Below are the code and all the weights of a small trained network. Each question names an input and a target symbol and asks about switching units off, where a switched-off unit gives its printed mean instead of its output.

import numpy as np


def w(rows, s, z=0):
    codes = np.array(rows[::2]) - 128.0
    scale = np.full(codes.shape[1], s)
    scale[-1] = z or s
    return codes * scale


def norm(h):
    return h / np.sqrt((h * h).mean(-1, keepdims=True) + 1e-5)


def f(y):
    return y / 2 * (1 + np.tanh(0.7978845608 * (y + 0.044715 * y**3)))


def softmax(a):
    e = np.exp(a - a.max(-1, keepdims=True))
    return e / e.sum(-1, keepdims=True)


def log_softmax(a):
    a = a - a.max(-1, keepdims=True)
    return a - np.log(np.exp(a).sum(-1, keepdims=True))


def net(x, mask):
    ids = ['αβγδζηθλπστφψω'.index(c) for c in x.split()]
    T = len(ids)
    res = E[ids] + P[:T]
    u = 0
    for l in range(2):
        q, k, v = (norm(res) @ M[l].T for M in (Q, K, V))
        z = softmax(np.where(np.tri(T) > 0, q @ k.T / 4**0.5, -1e9)) @ v
        res = res + np.where(mask[u], z, O[l][:, -1]) @ O[l][:, :-1]
        u += 1
        y = f(norm(res) @ A[l][:, :-1].T + A[l][:, -1])
        res = res + np.where(mask[u : u + 8], y, B[l][:, -1]) @ B[l][:, :-1]
        u += 8
    return log_softmax(norm(res)[-1] @ U[:, :-1].T + U[:, -1])


Q, K, V, O, A, B = {}, {}, {}, {}, {}, {}
E = w([
[115,138,154,81,121,149,45,118],'α',
[77,136,129,53,195,117,161,73],'β',
[103,127,186,145,96,44,148,118],'γ',
[87,89,168,189,65,166,110,160],'δ',
[23,204,157,149,38,70,191,115],'ζ',
[127,103,191,125,193,119,87,140],'η',
[92,117,102,111,104,92,151,206],'θ',
[41,153,182,134,151,76,100,177],'λ',
[111,86,156,187,120,105,125,106],'π',
[224,134,214,162,75,29,171,76],'σ',
[140,208,150,89,122,94,178,103],'τ',
[156,125,103,97,81,160,51,7],'φ',
[50,108,137,222,207,154,19,54],'ψ',
[214,109,103,32,53,104,98,145],'ω',
],0.017)
P = w([
[202,171,186,171,142,175,147,39],'0',
[187,114,142,22,94,43,18,139],'1',
[167,157,145,126,157,166,164,84],'2',
[113,61,166,18,86,112,73,90],'3',
[158,139,96,121,191,146,153,114],'4',
[113,9,148,62,102,125,142,27],'5',
[128,149,116,98,168,160,182,126],'6',
[117,2,139,89,83,106,176,22],'7',
],0.01)
Q[0] = w([
[86,143,153,62,2,114,199,139],'L0H1',
[135,134,152,53,128,123,120,101],'L0H1',
[50,172,188,141,211,105,175,184],'L0H1',
[113,119,97,131,136,171,117,185],'L0H1',
],0.0068)
K[0] = w([
[120,171,135,84,2,88,187,164],'L0H1',
[209,179,89,89,80,112,101,109],'L0H1',
[46,127,186,111,190,85,107,197],'L0H1',
[115,140,63,137,97,171,68,215],'L0H1',
],0.0091)
V[0] = w([
[72,153,217,188,220,88,132,206],'L0H1',
[141,137,61,116,51,41,198,89],'L0H1',
[70,162,83,200,194,72,2,220],'L0H1',
[212,50,141,110,138,169,165,150],'L0H1',
],0.0037)
O[0] = w([
[148,161,255,66,99,86,113,218,254],'L0H1',
[136,143,121,142,133,122,47,143,141],'L0H1',
[132,169,213,184,116,167,110,92,93],'L0H1',
[116,96,111,66,46,159,197,159,18],'L0H1',
],0.0074,0.0024)
A[0] = w([
[244,146,81,171,87,153,162,109,3],'L0N1',
[140,110,156,125,145,92,161,119,73],'L0N2',
[110,71,86,80,110,131,62,104,252],'L0N3',
[132,143,91,147,132,129,117,73,108],'L0N4',
[166,89,176,142,130,86,119,124,101],'L0N5',
[164,126,64,128,115,148,146,123,118],'L0N6',
[121,114,147,120,146,140,123,73,135],'L0N7',
[115,102,154,200,167,132,191,173,238],'L0N8',
],0.011,0.0018)
B[0] = w([
[63,176,177,80,117,120,162,144,146],'L0N1',
[51,134,171,161,198,187,118,171,201],'L0N2',
[173,115,218,106,79,64,186,128,253],'L0N3',
[86,135,77,144,127,199,117,169,144],'L0N4',
[110,93,151,119,100,167,238,105,246],'L0N5',
[118,254,178,101,183,201,150,155,128],'L0N6',
[124,124,55,82,172,77,110,160,198],'L0N7',
[121,194,165,112,33,182,108,64,190],'L0N8',
],0.0089,0.0049)
Q[1] = w([
[101,167,22,97,156,32,126,2],'L1H1',
[110,7,113,150,121,139,31,109],'L1H1',
[134,110,107,91,188,235,137,64],'L1H1',
[101,239,159,166,41,151,101,59],'L1H1',
],0.0085)
K[1] = w([
[107,147,9,150,144,120,136,103],'L1H1',
[183,75,95,173,133,128,53,101],'L1H1',
[123,110,74,105,148,196,130,107],'L1H1',
[101,184,124,194,60,169,153,96],'L1H1',
],0.013)
V[1] = w([
[134,120,195,85,101,122,161,98],'L1H1',
[202,125,160,101,102,189,91,81],'L1H1',
[255,141,31,216,174,213,129,119],'L1H1',
[175,243,196,196,153,137,223,163],'L1H1',
],0.0054)
O[1] = w([
[213,117,91,172,89,31,154,125,190],'L1H1',
[161,129,2,23,103,160,57,149,126],'L1H1',
[91,133,207,128,134,81,164,92,1],'L1H1',
[52,112,104,129,231,194,91,146,170],'L1H1',
],0.009,0.011)
A[1] = w([
[180,151,105,61,157,74,121,110,144],'L1N1',
[124,151,116,126,136,79,51,141,209],'L1N2',
[55,125,172,126,164,71,132,80,211],'L1N3',
[139,78,127,80,26,71,143,104,238],'L1N4',
[168,98,115,120,113,82,85,167,111],'L1N5',
[223,98,102,111,55,11,114,116,6],'L1N6',
[122,162,124,140,143,145,158,129,126],'L1N7',
[83,96,136,128,134,144,132,143,49],'L1N8',
],0.011,0.0024)
B[1] = w([
[112,84,182,233,57,118,91,136,177],'L1N1',
[126,64,78,107,108,147,212,51,165],'L1N2',
[143,87,104,71,54,95,67,236,189],'L1N3',
[168,38,135,145,235,1,81,167,253],'L1N4',
[172,187,84,195,187,124,211,32,174],'L1N5',
[249,92,196,245,214,97,199,75,249],'L1N6',
[71,151,100,130,139,22,116,106,140],'L1N7',
[68,78,116,213,87,237,119,149,135],'L1N8',
],0.0066,0.011)
U = w([
[181,132,141,208,167,88,129,89,252],'α',
[120,42,77,78,165,77,119,154,138],'β',
[103,39,104,184,92,172,162,202,60],'γ',
[182,84,102,156,49,184,84,174,96],'δ',
[97,194,98,198,87,96,123,124,168],'ζ',
[139,97,99,102,201,211,152,137,145],'η',
[171,137,2,157,152,176,144,187,117],'θ',
[130,191,224,149,114,120,92,145,126],'λ',
[82,106,129,155,92,177,181,61,165],'π',
[84,139,167,94,120,109,234,107,51],'σ',
[124,187,51,135,234,112,136,137,35],'τ',
[134,154,94,78,107,122,119,63,180],'φ',
[78,95,95,162,174,150,61,56,67],'ψ',
[194,176,114,81,96,122,153,174,102],'ω',
],0.0088,0.0034)

Each question gives the input, a string of symbols that net reads in full, and the target symbol t.
The units are the heads (4 rows each of Q, K, V and O) and the neurons (one row each of A and B). Each row of codes is followed by its name. A weight is (code - 128) times the scale printed after its matrix; where a second scale follows, it is the last column's (O, A, B and U).
mask holds one flag per unit, layer by layer, with each layer's heads first. A switched-off unit (its flag False) gives its mean, the last column of its rows in O or B, instead of its output. The means were averaged over made-up inputs and are rounded, as every weight is.
A unit's drop is (log p(t) with every unit on - log p(t) with that unit switched off) / (log p(t) with every unit on - log p(t) with every unit switched off).
The circuit of an input: a set's keep is (log p(t) with only the set's units on - log p(t) with every unit switched off) / (log p(t) with every unit on - log p(t) with every unit switched off). Starting from the 12 units with the biggest drops (on a tie, the unit counted first), units are removed one at a time, each time the one whose removal leaves the highest keep (on an exact tie, the one counted first), for as long as the keep stays at least 0.8.
units of the circuit, in order: the units of the circuit, biggest drop first
unit that matters most: the unit with the biggest drop
top k neurons: the k neurons with the biggest drops, biggest first
k most important neurons of layer l: the k neurons of layer l with the biggest drops, biggest first
input λ φ β β β, target β: top 2 neurons	(L0N3, L1N6)
input λ η ω η ψ, target ψ: 2 most important neurons of layer 1	(L1N4, L1N6)
input α β λ τ λ λ δ, target δ: units of the circuit, in order	(L0N8, L1N6)
input η ζ γ η λ φ ψ, target ψ: unit that matters most	L0N3
input θ λ ζ ζ φ λ ω, target ω: top 3 neurons	(L0N6, L0N1, L1N6)
input σ ω β, target β: units of the circuit, in order	(L1N6, L1N5)
input ζ λ π φ φ γ δ, target δ: units of the circuit, in order	(L1N6, L0N8)
input λ λ π, target π: top 2 neurons	(L0N8, L0N5)
input η λ δ γ θ π τ, target τ: units of the circuit, in order	(L1H1, L0N3, L1N6)
input λ λ λ λ γ λ ψ ψ, target β: units of the circuit, in order	(L0N7, L1N3, L1N6)
input δ γ λ β, target α: units of the circuit, in order	(L1H1, L1N6, L1N1)
input λ ω η α λ π ζ ζ, target β: 3 most important neurons of layer 1	(L1N6, L1N1, L1N3)
input ζ ζ λ ψ λ γ σ λ, target γ: units of the circuit, in order	(L1N8, L1H1, L1N4, L0N2)
input γ ζ π, target π: unit that matters most	L0N2
input γ γ ω ψ η, target η: 3 most important neurons of layer 1	(L1N4, L1N6, L1N1)
input β γ γ β θ, target θ: top 2 neurons	(L0N8, L0N3)
input λ π β π φ, target φ: top 3 neurons	(L0N6, L0N4, L1N6)
input τ ζ γ, target γ: 4 most important neurons of layer 1	(L1N4, L1N6, L1N3, L1N8)
input φ τ λ β, target α: 3 most important neurons of layer 1	(L1N6, L1N1, L1N5)
input τ ψ ψ φ φ, target φ: unit that matters most	L0N6
input β ψ λ λ ω, target ω: top 4 neurons	(L0N6, L0N1, L0N3, L1N6)
input η σ λ σ η θ λ λ, target γ: top 2 neurons	(L1N8, L0N2)
input η τ θ, target θ: top 3 neurons	(L0N3, L1N6, L1N4)
